Below are the code and all the weights of a small trained network. Each question names an input and a target symbol and asks about switching units off, where a switched-off unit gives its printed mean instead of its output.

import numpy as np


def w(rows, s, z=0):
    codes = np.array(rows[::2]) - 128.0
    scale = np.full(codes.shape[1], s)
    scale[-1] = z or s
    return codes * scale


def f(y):
    return y / 2 * (1 + np.tanh(0.7978845608 * (y + 0.044715 * y**3)))


def softmax(a):
    e = np.exp(a - a.max(-1, keepdims=True))
    return e / e.sum(-1, keepdims=True)


def log_softmax(a):
    a = a - a.max(-1, keepdims=True)
    return a - np.log(np.exp(a).sum(-1, keepdims=True))


def net(x, mask):
    ids = ['αβγεζηθλμξπστφψω'.index(c) for c in x.split()]
    T = len(ids)
    res = E[ids] + P[:T]
    u = 0
    for l in range(2):
        q, k, v = (res @ M[l].T for M in (Q, K, V))
        z = softmax(np.where(np.tri(T) > 0, q @ k.T / 3**0.5, -1e9)) @ v
        res = res + np.where(mask[u], z, O[l][:, -1]) @ O[l][:, :-1]
        u += 1
        y = f(res @ A[l][:, :-1].T + A[l][:, -1])
        res = res + np.where(mask[u : u + 8], y, B[l][:, -1]) @ B[l][:, :-1]
        u += 8
    return log_softmax(res[-1] @ U[:, :-1].T + U[:, -1])


Q, K, V, O, A, B = {}, {}, {}, {}, {}, {}
E = w([
[79,76,51],'α',
[165,162,123],'β',
[155,87,39],'γ',
[51,131,97],'ε',
[236,66,199],'ζ',
[3,216,197],'η',
[153,176,54],'θ',
[152,128,134],'λ',
[166,118,83],'μ',
[90,117,155],'ξ',
[159,142,142],'π',
[47,198,206],'σ',
[89,167,111],'τ',
[160,209,108],'φ',
[152,159,83],'ψ',
[156,184,112],'ω',
],0.015)
P = w([
[255,127,100],'0',
[144,101,90],'1',
[143,106,93],'2',
[128,98,104],'3',
[146,105,111],'4',
[160,112,109],'5',
[180,124,104],'6',
[178,126,124],'7',
[157,115,145],'8',
[174,126,131],'9',
[160,118,117],'10',
[174,128,114],'11',
],0.007)
Q[0] = w([
[111,140,254],'L0H0',
[225,144,192],'L0H0',
[88,45,210],'L0H0',
],0.0058)
K[0] = w([
[80,254,10],'L0H0',
[26,101,231],'L0H0',
[156,150,102],'L0H0',
],0.0051)
V[0] = w([
[21,1,140],'L0H0',
[150,235,108],'L0H0',
[62,146,187],'L0H0',
],0.0062)
O[0] = w([
[143,84,183,2],'L0H0',
[236,132,75,190],'L0H0',
[187,151,253,23],'L0H0',
],0.0053,0.0029)
A[0] = w([
[100,210,121,95],'L0N0',
[114,124,188,230],'L0N1',
[146,103,148,137],'L0N2',
[117,65,147,254],'L0N3',
[152,79,146,161],'L0N4',
[211,56,109,91],'L0N5',
[166,168,76,149],'L0N6',
[1,205,125,155],'L0N7',
],0.01,0.006)
B[0] = w([
[93,161,238,151],'L0N0',
[217,171,45,156],'L0N1',
[180,103,132,123],'L0N2',
[254,159,65,199],'L0N3',
[185,131,130,140],'L0N4',
[128,132,252,167],'L0N5',
[13,147,121,253],'L0N6',
[228,218,166,189],'L0N7',
],0.0064,0.005)
Q[1] = w([
[104,98,241],'L1H0',
[77,46,143],'L1H0',
[94,4,204],'L1H0',
],0.011)
K[1] = w([
[22,46,3],'L1H0',
[19,142,125],'L1H0',
[16,25,53],'L1H0',
],0.0064)
V[1] = w([
[139,48,150],'L1H0',
[183,113,71],'L1H0',
[141,103,2],'L1H0',
],0.011)
O[1] = w([
[193,51,15,2],'L1H0',
[15,154,112,170],'L1H0',
[62,1,186,58],'L1H0',
],0.0079,0.0071)
A[1] = w([
[117,182,147,168],'L1N0',
[123,71,100,44],'L1N1',
[175,124,179,90],'L1N2',
[58,127,217,201],'L1N3',
[80,166,169,171],'L1N4',
[179,3,130,254],'L1N5',
[97,74,121,237],'L1N6',
[97,183,114,174],'L1N7',
],0.015,0.0032)
B[1] = w([
[163,104,142,237],'L1N0',
[181,167,192,140],'L1N1',
[2,133,71,154],'L1N2',
[160,80,85,186],'L1N3',
[151,79,87,209],'L1N4',
[161,174,74,163],'L1N5',
[66,178,219,165],'L1N6',
[127,69,135,248],'L1N7',
],0.0094,0.015)
U = w([
[145,159,151,245],'α',
[124,106,104,59],'β',
[122,121,171,122],'γ',
[119,137,131,91],'ε',
[92,148,32,49],'ζ',
[167,170,129,76],'η',
[73,74,150,159],'θ',
[109,137,144,60],'λ',
[41,211,166,131],'μ',
[93,175,136,72],'ξ',
[80,198,2,139],'π',
[217,192,160,126],'σ',
[128,109,121,60],'τ',
[167,71,85,96],'φ',
[124,102,115,255],'ψ',
[187,35,83,40],'ω',
],0.0085,0.008)

Each question gives the input, a string of symbols that net reads in full, and the target symbol t.
The units are the heads (3 rows each of Q, K, V and O) and the neurons (one row each of A and B). Each row of codes is followed by its name. A weight is (code - 128) times the scale printed after its matrix; where a second scale follows, it is the last column's (O, A, B and U).
mask holds one flag per unit, layer by layer, with each layer's heads first. A switched-off unit (its flag False) gives its mean, the last column of its rows in O or B, instead of its output. The means were averaged over made-up inputs and are rounded, as every weight is.
A unit's drop is (log p(t) with every unit on - log p(t) with that unit switched off) / (log p(t) with every unit on - log p(t) with every unit switched off).
The circuit of an input: a set's keep is (log p(t) with only the set's units on - log p(t) with every unit switched off) / (log p(t) with every unit on - log p(t) with every unit switched off). Starting from the 12 units with the biggest drops (on a tie, the unit counted first), units are removed one at a time, each time the one whose removal leaves the highest keep (on an exact tie, the one counted first), for as long as the keep stays at least 0.8.
circuit, biggest first: the units of the circuit, biggest drop first
top k neurons: the k neurons with the biggest drops, biggest first
top k neurons in layer l: the k neurons of layer l with the biggest drops, biggest first
input ψ η π σ ω ξ ζ α φ, target π: top 2 neurons in layer 0 => L0N5; L0N4
input η ψ ξ β μ φ θ, target σ: circuit, biggest first => L1H0; L0N7
input ω ψ ω ψ φ ψ ζ α θ θ, target π: circuit, biggest first => L0N5; L1H0
input ψ ψ ψ ψ σ α α α η ψ π, target σ: circuit, biggest first => L0N7; L1H0
input ψ ε φ ζ α ε, target π: circuit, biggest first => L1H0; L0N5; L1N0
input ζ ψ λ φ ψ, target π: circuit, biggest first => L0N5; L1H0
input ω ζ ψ π η τ, target σ: circuit, biggest first => L0N7; L1H0
input π θ ε ψ ψ α η η, target σ: top 2 neurons => L0N7; L1N0
input α α φ ω λ ξ ζ ζ φ φ π π, target π: circuit, biggest first => L1H0; L0N5; L1N0; L0N6
input ζ ψ ψ φ β ζ α α τ, target π: circuit, biggest first => L1H0; L0N5
input η ψ π, target σ: circuit, biggest first => L1H0; L0N7
input φ α φ, target ω: circuit, biggest first => L1H0; L1N3; L1N4; L0H0
input φ ψ π α φ τ ζ ψ ε φ γ π, target π: top 2 neurons in layer 1 => L1N0; L1N7
input ψ ψ θ π α, target μ: top neuron => L1N6
input φ π η ε ψ θ α ψ ψ, target σ: circuit, biggest first => L0N7; L1H0
input ψ α α φ η ψ ψ, target σ: circuit, biggest first => L1H0; L0N7
input α η α ε π ψ φ φ φ η φ, target σ: circuit, biggest first => L0N7; L1H0
input η ω ψ ω, target σ: top 2 neurons => L0N0; L1N0
input ζ ψ α π ε η α α η, target σ: top 3 neurons in layer 0 => L0N7; L0N1; L0N5
input ω η ψ ζ α, target π: top 2 neurons in layer 0 => L0N5; L0N3
input η ψ μ φ, target σ: circuit, biggest first => L1H0; L0N7
input π ζ ψ ε ω φ β, target π: top 2 neurons in layer 0 => L0N5; L0N6
input φ π ψ ζ ψ π ξ η α ψ ε, target σ: top 2 neurons in layer 0 => L0N7; L0N0
input π ψ λ ψ η ψ φ τ ε ψ β, target σ: top 3 neurons in layer 0 => L0N7; L0N0; L0N6
input φ τ γ η α ζ φ ε α ψ α ξ, target π: top 2 neurons => L0N5; L0N3
input ψ ψ ζ α ζ ξ, target π: top 3 neurons => L0N5; L1N0; L1N7
input η ψ ψ ψ π ψ α ψ ψ ω, target σ: top 3 neurons in layer 1 => L1N0; L1N3; L1N2
input ψ θ ψ ψ, target θ: top neuron in layer 0 => L0N7
